Here is a tiny trained network, its code and every weight. The questions are about switching its units off for an input and a class, where a switched-off unit gives its printed mean instead of its output.

import numpy as np


def w(rows, s, z=0):
    codes = np.array(rows[::2]) - 128.0
    scale = np.full(codes.shape[1], s)
    scale[-1] = z or s
    return codes * scale


def f(y):
    return y / 2 * (1 + np.tanh(0.7978845608 * (y + 0.044715 * y**3)))


def log_softmax(a):
    a = a - a.max(-1, keepdims=True)
    return a - np.log(np.exp(a).sum(-1, keepdims=True))


def net(x, mask):
    res = np.array(x, float).reshape(1, 7) / 4 @ E
    y = f(res @ A[0][:, :-1].T + A[0][:, -1])
    res = res + np.where(mask, y, B[0][:, -1]) @ B[0][:, :-1]
    return log_softmax(res[-1] @ U[:, :-1].T + U[:, -1])


A, B = {}, {}
E = w([
[129,254,128,136],'x0',
[106,90,147,191],'x1',
[142,199,226,148],'x2',
[215,75,50,57],'x3',
[66,138,94,67],'x4',
[204,127,32,192],'x5',
[128,157,198,40],'x6',
],0.0075)
A[0] = w([
[115,173,249,85,68],'neuron 1',
[207,55,125,160,53],'neuron 2',
[113,182,179,80,65],'neuron 3',
[115,191,205,65,52],'neuron 4',
[146,185,131,186,1],'neuron 5',
[149,127,101,146,32],'neuron 6',
[152,185,104,144,181],'neuron 7',
[27,150,74,102,128],'neuron 8',
[100,164,152,107,128],'neuron 9',
[140,172,172,106,83],'neuron 10',
[98,34,177,171,59],'neuron 11',
[92,128,74,110,90],'neuron 12',
[131,140,158,115,87],'neuron 13',
[148,137,59,122,60],'neuron 14',
[46,97,88,125,117],'neuron 15',
[173,92,161,149,133],'neuron 16',
[152,183,123,202,44],'neuron 17',
[138,242,129,238,68],'neuron 18',
[242,169,57,112,122],'neuron 19',
],0.013,0.0037)
B[0] = w([
[108,172,182,38,254],'neuron 1',
[140,44,201,138,207],'neuron 2',
[96,151,123,70,200],'neuron 3',
[106,156,149,43,229],'neuron 4',
[80,121,110,201,169],'neuron 5',
[107,76,90,150,139],'neuron 6',
[2,136,102,131,183],'neuron 7',
[230,168,52,134,193],'neuron 8',
[124,136,119,66,176],'neuron 9',
[127,160,138,110,173],'neuron 10',
[214,134,233,203,190],'neuron 11',
[208,129,73,121,156],'neuron 12',
[126,137,123,112,141],'neuron 13',
[185,74,81,78,176],'neuron 14',
[250,151,94,151,180],'neuron 15',
[95,115,209,136,161],'neuron 16',
[83,138,77,220,188],'neuron 17',
[30,198,73,245,255],'neuron 18',
[60,38,89,45,254],'neuron 19',
],0.02,0.0089)
U = w([
[163,194,161,147,253],'0',
[155,76,224,179,190],'1',
[193,141,104,143,47],'2',
[67,180,134,195,123],'3',
[101,2,115,119,53],'4',
[92,215,183,68,81],'5',
[94,119,103,82,167],'6',
],0.0083,0.0049)

Each question gives the input, the list of numbers given to net, and the class t.
The units are the neurons (one row each of A and B). Each row of codes is followed by its name. A weight is (code - 128) times the scale printed after its matrix; where a second scale follows, it is the last column's (A, B and U).
mask holds one flag per neuron, in row order. A switched-off neuron (its flag False) gives its mean, the last column of its row in B, instead of its output. The means were averaged over made-up inputs and are rounded, as every weight is.
A unit's drop is (log p(t) with every unit on - log p(t) with that unit switched off) / (log p(t) with every unit on - log p(t) with every unit switched off).
The circuit of an input: a set's keep is (log p(t) with only the set's units on - log p(t) with every unit switched off) / (log p(t) with every unit on - log p(t) with every unit switched off). Starting from the 12 units with the biggest drops (on a tie, the unit counted first), units are removed one at a time, each time the one whose removal leaves the highest keep (on an exact tie, the one counted first), for as long as the keep stays at least 0.8.
circuit, biggest first: the units of the circuit, biggest drop first
most important unit: the unit with the biggest drop
top k neurons: the k neurons with the biggest drops, biggest first
drop of u: that unit's drop, to one decimal
input [6,0,-6,-1,4,5,1], class 2: circuit, biggest first	(neuron 8)
input [-8,0,4,-8,4,6,5], class 1: circuit, biggest first	(neuron 11; neuron 18)
input [-3,5,3,-5,5,-4,-8], class 2: circuit, biggest first	(neuron 15; neuron 8)
input [-5,-2,-1,-1,4,3,-8], class 2: circuit, biggest first	(neuron 15; neuron 19; neuron 12)
input [-4,5,-4,5,7,2,-2], class 2: circuit, biggest first	(neuron 15; neuron 12)
input [-3,3,1,-7,1,-5,-4], class 0: circuit, biggest first	(neuron 2; neuron 19; neuron 11)
input [8,-3,-3,0,-1,1,2], class 3: top 3 neurons	(neuron 18; neuron 1; neuron 7)
input [-5,6,-2,5,5,-5,3], class 1: top 2 neurons	(neuron 11; neuron 18)
input [3,-6,-6,4,-7,-6,0], class 4: circuit, biggest first	(neuron 1; neuron 18)
input [1,1,-8,-6,5,-8,2], class 0: top 3 neurons	(neuron 8; neuron 15; neuron 19)
input [4,5,3,-4,-3,3,6], class 3: top 2 neurons	(neuron 18; neuron 17)
input [-8,6,8,-1,6,-3,-2], class 1: drop of neuron 11	0.6
input [8,-6,-2,3,-1,-2,-3], class 6: drop of neuron 11	0.1
input [6,-8,0,-2,-6,4,3], class 3: drop of neuron 18	0.3
input [3,-2,7,5,5,8,-2], class 4: most important unit	neuron 19
